In the rows, zero is written as 128.
Rows near named flat spaces through zero (a row that begins with a name and a colon came from that space)
zikgov: [ 88 130  99 143  95 160 138 146 110  85 114 131 168  92 157 114 142 142
 121 126 155 152 172 140 106 181 146  92 111 131 132 166 130]
nizunaku: [130  81 202 129 118 169 130 156 158 132 125 146 133  93  86  90  91 114
 116 107 152 128  91 118 147 144 111 123 156 125  71 134 164]
nizunaku: [119 104 140 134 115 140 129 129 126 113 129 129 142 120 117 115 127 133
 129 134 133 143 123 121 133 142 121 122 125 122 113 136 134]
mezusepar: [ 69 160 107 140 131 163 160 172 142 105 108 142 137  99 154 102 127 129
  88 105 133 104 166 129  96 128 106  89 104 179 146 166 126]
mebitdela: [174 157 109 107 145  83 111 105 110 163 121 136  98 134 167 183 133 119
 145 128 132 131 125 169 101  93 187 145 121 107 159  95 120]
mebitdela: [117 154 135 114 161 161 117 149 140 125 138 121 121 109 127  79 113  98
 135 105 150 115 141 103 151 159 115 111 142 128 103 127 139]
mezusepar: [166 101 158 126 116 110 118 117 129 150 127 133 119 135 115 152 121 137
 132 134 128 133  99 148 128 120 143 153 151 114 126 112 139]
mezusepar: [143 122 140 124 139 107 128 118 134 145 129 131 109 147 120 142 126 130
 125 135 110 121 107 130 126  92 119 144 126 132 136 112 124]
gimirutiv: [156 130 147 100 196 111  84 117 118 133 143 110  77 154 149  96 140 136
 143 153 116 139 122 128 125 126 101 143 133 121 159  84 130]
nasler: [122 147 120 126 131 125 143 131 139 142 125 139 125 122 123 140 116 105
 124 110 126 111 123 121 130  98 136 123 116 134 117 129 122]
mebitdela: [ 85 111  84 165  82 129 153 111 119  88 144  98 177 169  95 127 159 164
 125 159  91 131 149  88 157 151  80 131 121 142 133 164 100]
mebitdela: [154  60 140 153  62 103 124 102 102 114 120 123 157 148 122 173 154 192
 127 171 117 168 115 168 109 152 144 157 146 112 154 135 132]
nizunaku: [139 106 157 128 132 132 117 140 129 127 120 130 117 126 137 117 130 154
 114 137 131 133 124 151 109 143 117 134 147 138 148 124 144]
nasler: [148 117 160 132 117 142 120 165 131 134 100 138 119 105 165 129 130 172
  93 122 151 119 142 195  78 171 143 133 177 157 175 137 159]
nasler: [108  96 197 120 157 187 118 165 158 112 136 132 122  96  94  41  97 108
 119 111 149 128 108  92 156 161  75 108 146 134  75 131 162]
mebitdela: [ 59 179  60 149 139 114 182 128 147 119 134 120 132 172 113 135 143 121
  99 128  66  78 149  75 134  51  64 116  74 187 152 155  78]
nizunaku: [140 180  77 121 124 114 126 114 116 143 134 118 137 131 146 159 133 105
 151 113 140 115 154 130 141 140 174 130 134 110 131 127 113]
zikgov: [132  77 128 149  82  95 144  95 116 122 127 132 148 155 102 173 142 156
 129 161  97 154 100 130 125  92 126 148 105 117 129 131 113]
nasler: [116 148 108 138  89 145 158 122 148 142 142 130 169 117  74 143 100  74
 147  90 140 103 119  80 189 128 150 123 137 107  52 150 121]
nizunaku: [125 141 127 133 113 117 164 118 159 162 135 143 134 137  73 159  97  80
 129  99 111  92  91  89 167  60 129 136 118 128  75 130 115]
nasler: [126 163  88 143  86 114 163 129 135 151 114 140 151 125 128 187 123 118
 116 102 128  96 139 144 122 106 170 131 132 140 131 151 115]
gimirutiv: [146 213  92 120 132 137 135 155 145 169 122 125 126 113 151 151 113  99
 123  75 157  65 164 150 134 158 175 130 183 145 139 138 133]
mezusepar: [ 79 175  71 124 149 154 128 129 114  91 143 111 148 116 145  88 140  97
 150 121 139 136 175  84 150 158 121  90  91 120 112 145 108]
mezusepar: [ 93 133  61 141 113 106 139  81 102  94 154 103 160 168 109 139 158 123
 160 161  93 153 142  72 163 110 109 123  72 106 117 136  82]
mezusepar: [142  78 118 154  27 126 140 101 102 113 120 137 197 105 108 184 132 140
 151 135 156 174 122 149 138 170 198 131 134  76  88 156 133]
mezusepar: [ 68 137 102 154 109 146 169 156 138 101 109 138 148 121 138 122 138 149
  85 124 111 110 155 127  97 112  95 101  98 181 153 170 116]
nasler: [ 84 173  98 137 125 127 185 143 161 148 117 156 131 119 110 153 104  82
 101  88 109  79 123 100 127  41 123 107  82 165 106 151 105]
nizunaku: [113 117 157 127 120 161 142 139 153 131 135 142 144  98  82 102  91  80
 135  97 147 122 103  87 169 124 125 112 126 113  52 138 141]
nasler: [145 124 116 127 124 109 114 113 109 125 128 119 126 142 146 145 146 150
 137 148 124 144 136 148 116 140 142 140 132 118 155 119 123]
nizunaku: [124 132 177 110 188 139 126 159 159 146 122 144  77 121 129  88 105 115
 100 113 119 101 105 125 112  84  84 124 125 163 134 109 143]
nasler: [174  99 203  78 220 134  55 123 119 131 146 122  62 118 144  56 117 112
 161 146 149 170  96 126 133 143 111 133 134  88 116  62 159]
mebitdela: [115 155 140 117 166 126 147 152 154 151 113 153  92 117 139 126 109 106
  99 104 118  95 117 132 101  61 114 117 104 164 138 121 127]
gimirutiv: [140 136 129 115 148 113 119 126 119 137 118 140 105 120 157 141 130 125
 128 129 132 137 127 152  99 104 150 126 109 124 147 111 128]
gimirutiv: [ 96 163 114 128 167 166 118 153 141 105 149  93 127 142 124  55 135 129
 124 123 125  98 165  85 161 186  65 116 158 157 134 140 128]
gimirutiv: [113 133 115 131 111 126 148 136 122 125 104 156 135  97 154 155 125 122
 115 116 140 138 134 155  88  99 164 107  90 132 133 141 125]
zikgov: [144 111 123 134 111 103 130  96 126 138 145 116 136 162  91 152 131 126
 147 143 105 130 104 104 162 108 123 153 131 108 110 118 114]
mezusepar: [ 74 175  68 124 171 143 125 122 116  87 153  97 133 147 139  75 152 111
 146 139 111 128 173  67 155 143  81 100  87 135 132 136  97]
zikgov: [136 194 104  97 197 117 111 129 130 150 136 123  84 132 161 116 124  90
 141 111 129 104 143 120 127 102 134 122 115 131 144  99 117]
mebitdela: [104 165  90 129 143 156 116 131 124 103 155  89 148 141 122  80 141 119
 149 126 133 116 169  83 175 196  99 118 151 126 118 141 119]
gimirutiv: [118 174 102 139 116 154 141 149 150 138 140 106 151 134 107 115 119 114
 125  96 137  76 156 104 170 177 118 130 183 147 114 154 128]
zikgov: [ 99 142 132 130 129 174 129 178 127 102 101 141 136  74 178  92 128 143
  99 107 168 130 172 166  82 184 139  90 135 155 151 157 152]
mebitdela: [144 145 115 114 136 104 128 109 121 148 126 142 116 123 137 161 121  99
 145 120 131 133 116 133 123  85 167 129 101 106 118 110 118]
zikgov: [163 124 230 100 191 169 107 169 190 177 144 132  78 115  72  57  67  82
 120  83 146  74  74  97 180 133  80 145 204 139  68  97 175]
gimirutiv: [111 150  80 167  45 118 193 113 156 154 136 126 189 154  55 196 113 103
 124  98 104  73 118  87 186  99 139 145 147 137  80 171 100]
zikgov: [140 130 154 125 131 156 118 145 147 138 139 116 132 122 102  97 109 116
 132 108 146 106 125 113 164 174 116 135 182 126  99 130 149]
zikgov: [142 140 136 110 175  85 126 131 125 151 101 155  67 134 183 159 136 145
  99 139 104 125 117 180  51  41 133 133  85 160 198  97 121]
gimirutiv: [166 145 134 130 134 131 108 117 150 156 170  76 131 184  67 108 123 126
 152 125 114  78 121  82 217 187  88 175 227 122 107 117 131]
nizunaku: [165 188  72 119 123 101 112 114 105 151 128 111 128 137 172 176 146 130
 149 120 145 113 167 166 121 162 193 144 161 113 168 120 117]
[184  76 167 132  79 114 113 109 119 148 124 134 143 123 108 169 120 145
 143 136 147 153  95 164 134 153 175 159 171  89 109 118 151] : mezusepar
[140 154  73 139 105  76 142 112 104 139 106 132 124 153 179 205 162 170
 111 146 105 122 154 186  69  94 167 143 112 149 209 131 103] : nasler
[ 60 163  75 114 181 149 121 122 105  72 144 117 129 117 158  65 148  95
 151 139 126 161 169  71 133 125  98  75  41 120 119 131  99] : nizunaku
[125 116 156 130 134 125 142 147 144 139 110 149 108 122 133 133 119 140
  96 124 118 115 112 149  95  90 113 128 122 159 147 128 136] : mebitdela
[143 146 146 102 158 109 137 128 141 167 112 170  91  98 139 158  96  74
 128  98 137 123  94 141 104  39 171 119  84 117 106 101 129] : mebitdela
[145 136 130 121 139 138 103 133 120 125 134 110 125 128 143 109 135 139
 138 130 145 130 146 139 134 182 133 133 164 121 140 122 139] : mebitdela
[122 149  81 139 120 137 108 117 107  99 153  77 156 162 131 104 162 157
 150 150 125 128 177 107 164 217 107 136 168 123 150 142 116] : mebitdela
[121 131 124 124 117 126 139 140 117 126  98 162 127  86 170 154 124 124
 115 116 150 147 136 171  74 104 177 104  90 128 141 135 133] : gimirutiv
[170  62 126 139  94  35 142  22 124 161 172 113 133 230  19 211 133 116
 177 183  41 148  30  57 207   4 103 198  89  71  77  84  79] : zikgov
[112 185  82 117 171  96 144 115 134 146 134 128  99 157 139 146 133 100
 127 123  93  97 133 104 126  51 115 126  83 148 149 114  93] : nizunaku
[109 110 152 133 100 165 150 133 153 128 139 143 162  95  65 109  87  70
 143  93 150 126  98  75 184 127 132 110 123 101  29 146 138] : nizunaku
[ 76 152 126 126 153 151 163 147 160 127 130 148 124 111 100  98  99  73
 114  96 118 101 116  73 146  66  93  96  79 150  81 141 117] : mebitdela
[149 152 118 100 184  86 110 106 115 149 127 137  77 143 163 147 134 113
 139 139 111 136 117 140 100  59 141 134  84 120 159  86 112] : nasler
[ 67 127 129 125 137 179 142 153 130  86 121 150 148  70 134  73 112  90
 127 107 157 154 143  97 124 134 122  70  69 124  79 153 133] : zikgov
[130 142  93 133 101 123 131 111 114 125 134 120 154 128 127 151 134 118
 149 125 137 135 143 123 145 147 160 127 128 105 115 137 117] : nizunaku
[119  95 164 141  98 190 114 162 133  96 129 115 166  94 113  70 121 148
 124 120 170 140 147 128 149 241 115 115 188 124  99 159 165] : gimirutiv
[ 61 181  37 128 160 124 140  99 108  85 158 100 144 158 131 100 157  96
 157 144  95 136 169  48 162 106  89  96  48 124 121 138  74] : mezusepar
[144 167 117  99 151 143 106 125 119 140 135 134 124  87 146 119 107  67
 167  95 176 139 137 121 148 150 188 108 123  82  83 112 136] : mezusepar
[ 72 210  62 137 136 148 168 158 145 124 121 129 141 117 148 124 127 100
 105  89 126  75 179 108 124 117 121  95 109 174 140 165 105] : gimirutiv
[112 185  87 114 152 129 137 122 134 139 140 128 126 122 127 128 116  71
 148 100 133 108 140  91 155 102 144 111 101 118  98 125 109] : nizunaku
[115 111 131 143  83 133 164 114 150 140 138 141 164 125  60 150  99  86
 138 106 123 117  92  81 179  93 133 129 117 109  51 145 120] : nizunaku
[111 134 149 130 143 188 107 179 133  98 124 110 134 100 153  53 132 155
 109 118 163 120 172 141 121 233  98 108 183 155 146 150 161] : mezusepar
[133 104 119 147  89 109 136 123 112 119 110 131 142 136 147 166 150 177
 110 151 119 142 137 171  90 133 142 138 130 139 171 141 126] : zikgov
[107 155  65 139  99 137 129 113 103 100 139 105 172 128 137 132 149 125
 154 131 140 141 172 111 151 182 152 114 123 107 122 152 110] : zikgov
[124 154 105 112 184 103 115 102 125 131 154 107  97 171 122 112 139 110
 148 146  92 121 123  84 153  85  89 137  99 126 136  99 101] : mezusepar
[156 117 179  87 209 126  80 125 126 136 139 131  68 121 144  79 116 106
 148 137 136 152 101 123 125 111 112 128 114 105 122  75 145] : nasler
[110 152 117 141 107 134 164 154 149 143 107 149 135 112 133 153 116 125
  94  99 128  91 136 146 105 102 138 119 129 165 138 153 127] : nasler

Rows near named flat spaces through zero (a row that begins with a name and a colon came from that space)
sigiteduf: [101 144 173  60 128  76  51 167 138  75 187 154 124  40 121  58  70 108
 134 116 105 146 124 117 113 158 131 128 136 154 167 133 159]
vadimivi: [130 122 115 142 125 147 131 136 131 142 122 124 121 116 136 146 149 133
 129 125 130 112 120 123 124 121 133 127 117 122 119 115 142]
kitupromib: [143 127 161  61  55 116 125 164 130 101 172 197 149 131  86  77 108 125
 175 113 155 128 153 153 116 115 103 147 169  89 205 157  97]
kitupromib: [129  78  98 138 108 161 122 195 121 117 121 142 133 100 107 121 154 115
 126 120 123 106 137 116 119  96 154 143 130 166 142 128 174]
vadimivi: [124 118 104 132 148 141 110 119 137 103 118 120 122 163 121 118 168  95
 158 147 133 110 131  99 133 143 123 129 137 140 124 130 148]
vadimivi: [121 112 165 144 115 126 110 137 129 158 129 135 125  38 164 118 140 165
 112 111 136 119  97  93 124 133 163 128 105 109 115 138 159]
rupzigal: [112 185 177 106 120 100 143  61 163 146 188 123 138  98 106  94  75 150
 140 139 137 166 131 161 178 165  90 110 136 104 121 154  80]
rupzigal: [125 137 127 122 155 107 112  87 117 113 119 124 138 169 125 117 104 106
 132 158 122 149 137 126 136 137 130 126 128 145 120 142 118]
rupzigal: [149 134 167 103  85 114 136 146 132 132 131 164 118 131 151 121 154 158
 146  88 164 107 112 120 100 133 108 133 149  45 168 133  92]
mivbodip: [148  96  87 168 124 145 110 154 148 158 112 156 103 109 132 125 161 129
 104 117 158  92  91 117 129  75 141 119  90 101 124 131 125]
kitupromib: [124 108 105 121 158 114  96 145 100  90 106 126 135 156 124 121 109  91
 116 146 102 139 142 117 111 119 151 136 127 183 131 126 154]
sigiteduf: [124  87 107 174 128 157 155 121 114 154 110 118 157 114 101 128 118 134
 100 154 120 146 145 133 163  95 166 135 113 185  97 157 149]
kitupromib: [125 146 188  84 142  75 109 144  85  91 105 118 124 136 191 142 113 144
 119  96 104 142 125 101  66 175 138 138 153 111 148 106 133]
rupzigal: [110 168 155 141 116 144 159  56 166 176 175 108 139  81 109 122 113 157
 147 150 138 146 127 151 188 155 107 112 118 111  93 145 111]
mivbodip: [135 164 144  97 116 126 182 156 132 100 130 100 111 186 137 166 152 143
 144  80 124 120 146 151 101 167  70 129 183  91 156  89  89]
rupzigal: [123 120 116  99 141 100  98 200 105  88 134 134 124 105 120 123  72 108
  85 108  87 145 138 150  95 106 141 133 127 184 154 104 147]
mivbodip: [128 113 126 121  84 162 122 147 142 145 155 158 136  78 106 114 148 131
 162 132 143 106 129 127 135 112 136 136 122 117 143 135 154]
vadimivi: [140 147 111 119 119 129 179 133 110 130 128 120 142 184 100 163  82 131
 108 125 110 155 161 193 127 104 105 131 142 144 139 113  85]
vadimivi: [148 107  80 122 110 149 123 192 118 121 118 154 116 147 115 152 138 109
 123 112 126 101 130 149  94  77 128 136 120 129 158  99 133]
kitupromib: [152 146 173 109  89 115 169 161  94 155 109 136 122 125 183 188 125 188
 107  70 129 123 118 149  68 124 125 137 137  58 152  92  95]
kitupromib: [124 138 142 147 129 137 129 135 163 151 135 112  95  77 162 136 177 157
 126  95 146  96  89 101 129 152 116 113 119  81 112 111 134]
sigiteduf: [126  89 107 169 155 132  95 134 124 138  98 128 121  99 146 118 147 122
  98 138 130 117 103  88 131 107 171 125  95 152 101 140 163]
rupzigal: [114 117 113 132 127 157 133 172 150 111 141 106 115  96 116 127 167 121
 138 110 119 105 131 114 132 144 120 128 143 153 128 110 166]
mivbodip: [138 110 159 132 112 126 140 139 118 129 104 134 128 132 158 127 169 154
 133 103 148 113 119  94 110 142 136 137 147  91 137 139 126]
sigiteduf: [143 148 140 112  78 151 154  96 165 145 159 159 129 156 104 112 171 137
 195 129 179 103 130 136 149 138  82 128 152  50 153 148  86]
mivbodip: [139 146  84 141 138 141 153 147 133 143 124 113 108 153 122 176 117 126
 100 114 116 122 126 173 120  99 106 117 113 128 122  87 104]
kitupromib: [133 112 123 111 135 112  92 182 117  97 114 141 109 121 150 124 140 114
 118 103 121 109 115 105  87 123 138 133 130 128 152 109 148]
sigiteduf: [152 135 115 139 117 120 123 119 113 174 116 158 122 125 147 159  96 145
  98 128 137 128 105 158 109  76 142 123  83  90 127 116  98]
kitupromib: [106 138 125 182 161 154 151  70 157 166 126  73 122  98 138 143 157 146
 122 147 127 129 114 109 177 160 131 110 109 143  62 130 146]
mivbodip: [140  97 130 109  86 135 162 173 101 108 126 153 162 156  87 115 108 128
 128 120 126 144 171 155 123  98 132 152 165 154 167 151 117]
sigiteduf: [130 121 134 146 106 160 158 101 133 155 124 125 141 132 125 138 165 144
 157 139 147 116 133 118 146 134 130 133 133 108 115 141 132]
vadimivi: [128 139 124  98 124 124 165 111 109  89 132 121 160 216  80 123  96 102
 152 151 114 162 185 166 141 137 101 141 175 165 149 142  99]
vadimivi: [122 122 175 152 145  92 165 117  96 144 104  98 151 106 152 133  74 177
  54 111 106 181 134 136 138 134 156 128 132 158 101 150 109]
mivbodip: [121 169 150 117 142 123 147 109 132 127 128  90 111 141 163 166 145 144
 139 110 118 124 123 126 112 177 102 120 141 100 116  92 120]
mivbodip: [123 168  99 145 154 142 109 109 172 156 145 106  81 100 153 160 156 126
 133 122 133  95  86 128 130 140 102 100  89  90  99  81 131]
rupzigal: [105 163 153  80 140  89 106 139 140  88 178 120 129  96 105  92  63 114
 122 123  98 163 143 153 136 158 105 121 146 163 147 124 124]
sigiteduf: [119 122 152 126  91 148 150 112 123 153 152 137 162  85 103 117 109 147
 145 146 127 145 148 142 154 125 144 138 130 142 125 153 142]
kitupromib: [130 148 213  97  78 118 186 125  90 144 128 122 157 114 163 160 115 192
 138  94 122 150 148 139 100 165 129 147 166  87 145 126 111]
sigiteduf: [160 132  64 130 139 106 129 147 159 110 130 162 103 216  79 104 104  92
  97 119 156 126 125 180 141  67  77 111 129 109 161 137  42]
mivbodip: [117 145 179  98 106 129 177 117  81 122 124 101 166 140 140 166 103 156
 145 127  95 161 171 145 109 167 135 149 165 146 131 118 138]
rupzigal: [146 129 144 109 130 115  91  60  73 132  81 159 148 202 177 153 144 111
 181 175 141 121 125  91  83 135 161 146 113  84 130 133 135]
vadimivi: [128 163  95 103 113 166 161  90 145 116 155 120 138 208  77 149 142  92
 202 163 131 122 169 168 148 142  76 131 156 125 139 113 109]
sigiteduf: [122 123 134 124 115 125 135 134 112 138 144 135 153  95 103 121  71 135
 105 139 108 159 147 160 141 105 147 134 119 169 128 140 133]
[127  89 186 123  69 151 128 133 109 148 125 160 159  67 147 106 173 163
 172 126 153 110 128  77 119 142 171 154 141  99 141 165 172] : mivbodip
[110 103  78 153 168 156 115 143 121 106 110  92 128 134 112 140 142  89
 122 155  94 124 143 113 136 127 150 130 119 210  99 112 186] : rupzigal
[121 170 182  60 129  81  86  77 114  89 148 147 139 161 146 100 104 108
 187 149 129 145 137 111 106 184 112 134 153  95 156 137 117] : rupzigal
[139 113 128 133 107 148 134 148 125 137 113 139 121 127 146 143 174 139
 145 111 144  98 118 108 108 124 133 136 131  95 137 120 139] : rupzigal
[112 102 146 193 217  82  96 103 126 124  69  76 105 104 195 107 144 143
  46 119 121 143  81  51 140 159 171 108 104 158  64 150 146] : vadimivi
[110  81  86 198 146 190 162 134 119 157  98  79 145  96 114 160 160 131
 104 153 103 125 142 113 162 112 174 133 107 211  69 128 194] : kitupromib
[138 139 105 148 124 151 154 140 127 162 117 115 111 125 146 184 140 147
 111 111 123 111 116 151 112 108 123 122 107 108 115  89 123] : mivbodip
[143 107 200 155 138  99 151 113  92 136  50 107 121 154 230 151 199 189
 108  82 154 114  95  47  85 176 154 137 152  56 113 140 117] : mivbodip
[107 126 214 109 132  98 124  78  88 111 111 111 165 117 169 107 125 151
 152 144 118 160 143  73 122 197 163 146 158 135 116 164 156] : mivbodip
[149  92  78 155 110 150 129 170 133 149 118 161 122 125 103 128 131 122
 100 122 144 110 119 148 130  57 140 129 102 130 138 133 120] : mivbodip
[118 120 153 170 195  84  75  59 117 142  82 108 118 113 195 110 133 134
  92 152 133 140  81  58 134 154 174 113  88 124  73 154 143] : mivbodip
[112 109 169 139 130 137 129 180 120 124 107  93 110  54 190 150 188 167
 117  78 115 100 105  67  93 174 155 134 139 123 115 101 189] : kitupromib
[136 111  52 186 170 152  77 181 191 148 115 121  46  77 159 139 208 113
  91  92 151  53  50  89 121  97 121  95  70  97 102  83 153] : kitupromib
[134 122 142 117  52 166 176 122 151 156 175 164 162 108  65  99 128 148
 172 136 160 130 157 164 171 109 108 139 151 107 154 168 105] : kitupromib
[112 142 121 155 129 167 130  55 108 196 134 112 155  80 135 176 102 138
 144 189 105 142 130 143 149 119 171 128  69 154  71 117 173] : rupzigal
[102 139 124 135 160 127 119  50 147 115 150 107 153 147  84  83 105  94
 155 191 123 161 152 124 192 157 123 121 133 180  97 170 133] : kitupromib
[137 134 102 125 164  94 136 134 114  95 107 117 125 205 113 130  86 104
  87 127 112 156 144 159 124 112 110 123 141 159 136 125  85] : vadimivi
[153  79  78 113  98 142 112 219  97 105 112 178 133 149  98 130 118  99
 114 116 122 111 145 151  87  53 149 149 126 155 178 119 141] : kitupromib
[141 129 142  95 120  95 101 152  93 113 118 159 131 137 148 131  91 125
 116 118 119 137 127 136  83 110 143 138 124 117 159 119 120] : rupzigal
[155 100 119 141 106 133 179 174  94 131  87 133 137 177 131 162 131 151
  92  95 129 130 144 150 101  90 133 143 147 123 147 124  98] : mivbodip
[122 146  92 155 174 143 142  81 147 123 111  84 113 190 127 150 160 104
 140 151 126 122 130 121 151 152 104 114 129 140  92 114 122] : vadimivi
[129  94  90 168 134 171 144 150 136 134 102 109 119 135 126 147 189 122
 129 126 133  97 125 104 134 118 138 130 126 145 109 120 159] : rupzigal
